What each symbol does to the items:
!: LH->MZ, FT->SZ, SR->LH, BD->HP, ZR->LT, NH->HL, SZ->BD, ZL->DS, MT->JR, LB->NH, ZC->PC, PC->ZR, BZ->RR, NG->HB, GD->GH, TC->ZD, ZT->RJ, DS->MF, RR->FT, HL->PM, SL->PP, MQ->HZ, LZ->FS, PM->MT, HB->HF, MZ->ZL, HD->QH, PZ->TB, GH->CM, NB->TC, ZD->SL, BT->TG, JR->ZP, RJ->ZC, HP->BT, TG->NG, ZP->BZ, TB->QR, NT->NB, FS->SF, HF->PZ, HZ->SR, QR->MM, SF->NT, QH->MQ, LT->HD, MF->LZ, CM->LB, PP->ZT, MM->GD
&: LH->FT, FT->LH, SR->SZ, BD->HZ, ZR->HB, NH->NT, SZ->SR, ZL->BZ, MT->LZ, LB->NB, ZC->PZ, PC->HF, BZ->ZL, NG->LT, GD->SL, TC->CM, ZT->QR, DS->ZP, RR->MZ, HL->SF, SL->GD, MQ->HP, LZ->MT, PM->FS, HB->ZR, MZ->RR, HD->TG, PZ->ZC, GH->ZD, NB->LB, ZD->GH, BT->QH, JR->MF, RJ->TB, HP->MQ, TG->HD, ZP->DS, TB->RJ, NT->NH, FS->PM, HF->PC, HZ->BD, QR->ZT, SF->HL, QH->BT, LT->NG, MF->JR, CM->TC, PP->MM, MM->PP
$: LH->SR, FT->RR, SR->HZ, BD->SZ, ZR->PC, NH->LB, SZ->FT, ZL->MZ, MT->PM, LB->CM, ZC->RJ, PC->ZC, BZ->ZP, NG->TG, GD->MM, TC->NB, ZT->PP, DS->ZL, RR->BZ, HL->NH, SL->ZD, MQ->QH, LZ->MF, PM->HL, HB->NG, MZ->LH, HD->LT, PZ->HF, GH->GD, NB->NT, ZD->TC, BT->HP, JR->MT, RJ->ZT, HP->BD, TG->BT, ZP->JR, TB->PZ, NT->SF, FS->LZ, HF->HB, HZ->MQ, QR->TB, SF->FS, QH->HD, LT->ZR, MF->DS, CM->GH, PP->SL, MM->QR

In the rows, 68 means zero.

The rows follow the links: the fewer symbols apart two items are, the more alike their rows tend to be.

Each row is also shifted at random along 3 hidden directions that mean nothing.

Each row, then its item:
71,79,99,46,43,56,56,79,57,72,95,65,31,55,87,92,104,82,87,102,73,57,65,74,73,83,69,77,94,78,69,62,66,96,45,67,63,64,58,94,54,47,67,50,88,79,74,55,44,84,84,60 -> LZ
75,85,97,61,54,77,65,81,29,47,62,54,54,67,43,84,82,77,102,98,76,82,73,74,73,74,53,55,66,85,56,40,73,69,65,94,68,65,71,99,50,55,80,63,102,81,77,82,58,65,41,49 -> GH
79,73,57,88,42,59,80,78,51,71,58,50,93,66,72,69,117,68,75,42,92,57,79,90,73,54,59,57,96,51,56,79,44,58,47,59,74,53,52,76,78,87,77,68,69,93,61,74,57,63,64,51 -> HL
81,85,88,65,55,70,68,78,28,47,60,45,58,66,41,84,91,83,104,92,78,75,79,86,72,72,57,53,73,75,50,49,64,72,60,88,72,64,62,96,57,57,79,59,100,83,69,82,61,64,44,41 -> CM
69,61,75,70,92,71,58,45,78,101,99,46,54,60,92,60,20,85,44,73,60,40,71,42,79,55,79,53,52,77,48,55,63,66,91,63,83,83,37,60,54,81,74,43,48,39,67,73,68,67,74,48 -> LT
74,67,41,85,47,53,62,79,72,82,67,63,89,51,94,68,117,67,62,34,92,38,77,81,69,54,75,57,106,48,66,85,42,69,42,40,79,57,56,68,80,83,78,73,60,92,53,67,50,79,72,72 -> PM
65,52,72,53,78,64,49,58,92,72,83,52,34,55,85,49,45,93,53,102,31,66,69,53,75,84,92,81,54,82,50,65,92,95,75,68,59,71,48,44,61,46,60,51,48,62,71,52,85,85,87,51 -> BD
57,63,50,60,97,79,88,42,71,54,47,78,98,62,74,64,27,53,71,44,114,47,74,61,53,54,71,69,49,63,79,86,41,79,103,56,67,76,85,65,78,66,59,81,74,47,59,83,60,73,62,82 -> HF
61,88,99,58,59,60,58,77,54,72,83,91,40,71,71,99,77,64,87,89,49,77,51,69,61,82,47,86,75,82,84,57,67,61,56,76,60,71,82,97,48,58,75,69,95,71,78,50,38,65,86,88 -> DS
81,54,58,62,92,75,74,49,67,63,64,44,72,70,71,53,23,78,52,64,61,68,78,58,78,77,77,83,41,67,45,75,79,72,90,65,57,72,48,42,73,61,61,63,52,44,67,64,84,68,77,43 -> BT
76,62,68,76,102,84,69,46,53,47,61,39,74,57,63,55,21,77,78,74,91,65,84,60,76,66,75,46,35,80,42,71,63,65,100,73,61,76,52,63,64,76,74,58,66,47,71,80,79,63,62,39 -> HD
68,82,50,89,92,80,45,52,52,73,56,56,65,63,66,76,18,85,80,59,46,74,68,42,78,76,58,66,41,41,58,73,78,67,88,50,63,87,51,82,100,67,79,68,75,42,62,58,63,79,73,53 -> MQ
63,53,65,71,45,59,82,88,85,62,61,90,70,91,47,44,90,42,49,64,41,101,48,85,60,67,59,69,75,77,87,75,86,30,58,90,47,54,97,44,53,90,67,78,44,91,76,56,94,38,74,95 -> BZ
60,41,57,62,66,75,97,71,96,50,56,83,96,72,49,32,73,35,47,60,95,64,71,81,53,48,85,56,63,82,90,70,61,57,71,88,76,58,93,35,52,86,56,88,37,81,71,84,102,44,43,92 -> ZT
67,41,76,59,64,63,66,73,97,57,83,75,43,68,73,42,71,67,52,94,43,79,59,70,68,77,81,74,63,94,71,64,90,69,65,83,55,58,76,40,40,64,59,64,43,71,79,51,95,65,84,75 -> FT
61,57,56,80,49,50,62,77,107,87,88,94,68,57,96,58,109,53,45,50,67,44,51,74,56,60,85,67,97,59,91,84,62,70,41,55,68,61,75,54,61,81,67,77,42,86,62,55,73,69,86,98 -> ZP
76,56,43,68,41,62,71,84,71,64,44,56,88,66,57,55,112,71,63,48,59,78,69,85,67,71,80,73,89,45,60,72,81,79,45,56,70,53,62,53,90,59,58,73,62,95,61,72,77,78,55,54 -> TC

Start, symbols taken left to right, then the item you end at.
Answer with the item's name.
70,64,54,83,95,80,70,51,44,45,42,44,84,70,49,63,19,70,84,58,76,84,82,57,74,67,61,53,34,64,49,75,69,59,103,79,56,75,57,71,84,74,74,62,74,42,69,74,82,63,60,43
& $: HP
48,85,78,59,84,81,82,58,57,83,69,94,69,84,51,91,31,49,68,58,53,79,45,52,59,58,35,82,45,60,89,56,65,51,85,81,77,85,86,95,66,68,68,77,83,46,74,77,42,53,57,93
& ! $: RJ
66,46,38,66,56,67,83,74,94,55,42,79,95,62,61,39,98,56,49,54,87,54,73,86,56,54,88,61,80,53,80,86,62,76,55,57,79,53,80,33,75,70,53,85,53,81,56,80,88,72,50,80
$ $ $ &: LB
62,48,43,76,57,67,59,75,112,87,70,92,70,60,71,43,86,62,44,58,49,49,55,70,55,61,84,65,81,48,86,66,78,78,51,51,83,64,82,41,75,66,57,79,42,76,61,73,81,76,56,95
! !: RJ
80,77,79,74,56,58,50,69,53,77,87,45,62,36,100,83,103,89,89,72,114,27,86,72,75,55,81,44,98,73,47,67,36,99,45,47,84,63,37,87,58,70,72,52,86,82,54,78,43,93,62,46
& & $ $: GH
67,66,47,90,35,51,65,92,80,84,55,88,72,81,53,69,112,47,50,44,29,95,46,81,64,77,53,69,85,47,88,77,91,37,42,66,62,57,83,61,84,78,70,81,53,90,74,55,77,56,74,86
& &: JR
65,87,105,50,78,76,66,59,55,72,85,83,50,52,73,88,56,66,86,97,102,45,67,59,63,66,61,58,68,91,81,47,44,83,77,72,80,77,81,94,44,63,71,64,96,58,73,83,43,68,51,77
! $: MM
82,67,50,64,41,55,41,85,72,86,69,57,48,57,83,72,117,100,65,68,27,57,70,73,78,87,80,81,99,39,56,64,92,96,31,39,76,65,46,64,91,35,63,60,64,87,55,60,67,106,68,52
& !: NH
58,86,50,87,90,74,42,55,61,70,56,82,63,46,88,92,34,82,97,71,65,62,59,48,58,89,70,64,52,40,74,81,70,94,81,35,59,82,75,96,105,55,79,79,95,49,51,63,52,103,76,77
$ !: SR
69,83,49,88,90,76,44,56,54,61,46,65,70,56,72,83,27,81,94,64,56,75,64,50,66,84,65,62,43,44,67,77,75,79,86,49,60,84,64,88,105,59,75,74,93,48,59,62,57,94,74,62
! $: HZ
65,65,48,86,37,55,61,84,83,77,62,79,86,61,83,64,114,59,61,34,77,51,73,80,64,59,72,53,100,50,77,89,55,59,39,45,71,56,69,65,76,82,75,76,58,96,60,65,64,78,75,86
$ $: HL
72,55,49,63,99,75,49,42,80,75,71,52,60,46,99,62,29,96,63,73,63,43,77,37,75,86,95,70,46,46,53,77,78,111,87,34,66,75,42,56,91,39,59,63,58,41,53,64,70,108,78,51
& ! ! $: QH
70,44,80,52,72,72,64,64,90,42,86,60,48,54,84,39,64,77,54,102,63,66,78,69,67,78,93,72,52,95,63,65,89,91,70,83,51,60,68,38,41,49,56,58,49,67,73,58,97,70,82,61
! &: HZ
81,81,63,83,40,59,62,87,36,78,59,51,76,77,49,86,108,77,76,50,41,85,65,78,86,67,46,65,88,52,48,65,69,40,44,67,73,60,49,92,74,80,82,59,80,92,68,64,54,59,59,44
& &: NH
62,46,70,65,52,55,65,70,108,63,84,87,54,57,86,45,89,58,52,91,70,61,67,77,56,73,94,64,77,91,87,70,71,78,56,81,58,55,82,42,46,69,62,71,42,80,75,56,85,67,83,86
$ & !: DS
77,79,89,48,44,58,74,80,49,61,78,47,55,72,75,79,106,71,76,86,84,61,75,83,73,73,67,77,97,88,54,67,55,78,44,79,58,59,50,74,44,65,69,54,79,92,67,65,61,61,73,59
! & !: PM
